Here is a tiny trained network, its code and every weight. The questions are about switching its units off for an input and a class, where a switched-off unit gives its printed mean instead of its output.

import numpy as np


def w(rows, s, z=0):
    codes = np.array(rows[::2]) - 128.0
    scale = np.full(codes.shape[1], s)
    scale[-1] = z or s
    return codes * scale


def f(y):
    return y / 2 * (1 + np.tanh(0.7978845608 * (y + 0.044715 * y**3)))


def log_softmax(a):
    a = a - a.max(-1, keepdims=True)
    return a - np.log(np.exp(a).sum(-1, keepdims=True))


def net(x, mask):
    res = np.array(x, float).reshape(1, 3) / 4 @ E
    y = f(res @ A[0][:, :-1].T + A[0][:, -1])
    res = res + np.where(mask, y, B[0][:, -1]) @ B[0][:, :-1]
    return log_softmax(res[-1] @ U[:, :-1].T + U[:, -1])


A, B = {}, {}
E = w([
[177,172,127,144,200,51,103,176],'x0',
[247,72,156,201,76,136,125,225],'x1',
[89,49,94,90,157,96,214,201],'x2',
],0.013)
A[0] = w([
[99,144,56,64,125,166,189,134,33],'N1',
[107,46,195,200,106,155,76,99,154],'N2',
[86,126,73,90,232,70,144,128,103],'N3',
[206,134,167,178,133,175,172,233,52],'N4',
[78,73,106,85,61,254,178,103,156],'N5',
[183,224,76,161,111,121,57,65,118],'N6',
[72,228,118,14,125,148,120,84,168],'N7',
[69,127,74,96,187,107,165,149,113],'N8',
[169,198,63,78,146,78,167,89,85],'N9',
[161,132,124,116,78,186,148,118,141],'N10',
[79,92,66,84,190,64,114,100,115],'N11',
[92,66,120,133,101,133,121,90,65],'N12',
[136,86,115,212,51,200,109,131,137],'N13',
[117,99,90,123,219,34,142,163,68],'N14',
[193,155,191,118,104,151,171,89,158],'N15',
[115,127,135,84,169,141,142,1,2],'N16',
[99,28,61,111,124,125,222,170,103],'N17',
[174,92,102,142,20,206,124,92,92],'N18',
[143,151,208,208,99,161,91,137,88],'N19',
],0.0094,0.0068)
B[0] = w([
[168,145,146,78,71,86,163,89,161],'N1',
[100,121,144,125,61,127,119,117,174],'N2',
[83,90,143,112,57,105,188,100,206],'N3',
[164,193,54,147,228,129,110,103,210],'N4',
[151,156,103,175,254,101,105,172,214],'N5',
[128,163,11,160,214,86,92,118,222],'N6',
[198,151,104,165,216,65,121,137,251],'N7',
[117,99,156,82,89,181,153,132,191],'N8',
[131,172,191,118,129,118,120,117,166],'N9',
[126,87,164,120,101,145,136,117,158],'N10',
[125,162,182,129,56,169,152,100,198],'N11',
[204,154,71,127,170,70,146,74,143],'N12',
[132,137,98,88,76,131,178,140,195],'N13',
[130,156,194,75,87,116,171,103,188],'N14',
[141,136,148,94,84,110,101,170,164],'N15',
[76,110,96,204,144,180,39,246,189],'N16',
[165,112,70,214,245,70,94,99,215],'N17',
[89,77,197,100,71,161,107,148,185],'N18',
[109,75,165,105,79,151,108,203,185],'N19',
],0.0079,0.016)
U = w([
[82,107,86,199,200,142,84,204,248],'0',
[142,185,84,142,209,96,152,61,97],'1',
[42,78,166,48,2,189,189,130,214],'2',
],0.0094,0.0019)

Each question gives the input, the list of numbers given to net, and the class t.
The units are the neurons (one row each of A and B). Each row of codes is followed by its name. A weight is (code - 128) times the scale printed after its matrix; where a second scale follows, it is the last column's (A, B and U).
mask holds one flag per neuron, in row order. A switched-off neuron (its flag False) gives its mean, the last column of its row in B, instead of its output. The means were averaged over made-up inputs and are rounded, as every weight is.
A unit's drop is (log p(t) with every unit on - log p(t) with that unit switched off) / (log p(t) with every unit on - log p(t) with every unit switched off).
The circuit of an input: a set's keep is (log p(t) with only the set's units on - log p(t) with every unit switched off) / (log p(t) with every unit on - log p(t) with every unit switched off). Starting from the 12 units with the biggest drops (on a tie, the unit counted first), units are removed one at a time, each time the one whose removal leaves the highest keep (on an exact tie, the one counted first), for as long as the keep stays at least 0.8.
circuit, biggest first: the units of the circuit, biggest drop first
k most important neurons: the k neurons with the biggest drops, biggest first
drop of u: that unit's drop, to one decimal
input [-8,-5,-3], class 0: circuit, biggest first -> N16
input [2,4,8], class 1: circuit, biggest first -> N16, N14
input [-7,-1,7], class 1: 2 most important neurons -> N1, N16
input [-6,0,7], class 1: 4 most important neurons -> N16, N1, N12, N19
input [-7,-2,6], class 1: 2 most important neurons -> N1, N12
input [5,1,7], class 1: 3 most important neurons -> N17, N18, N19
input [-4,1,-8], class 2: 3 most important neurons -> N17, N18, N4
input [5,2,4], class 1: 2 most important neurons -> N16, N14
input [-4,-7,-3], class 0: drop of N14 -> 0.1
input [1,-4,1], class 2: drop of N4 -> 0.3
input [-4,-7,-6], class 0: drop of N16 -> 1.4
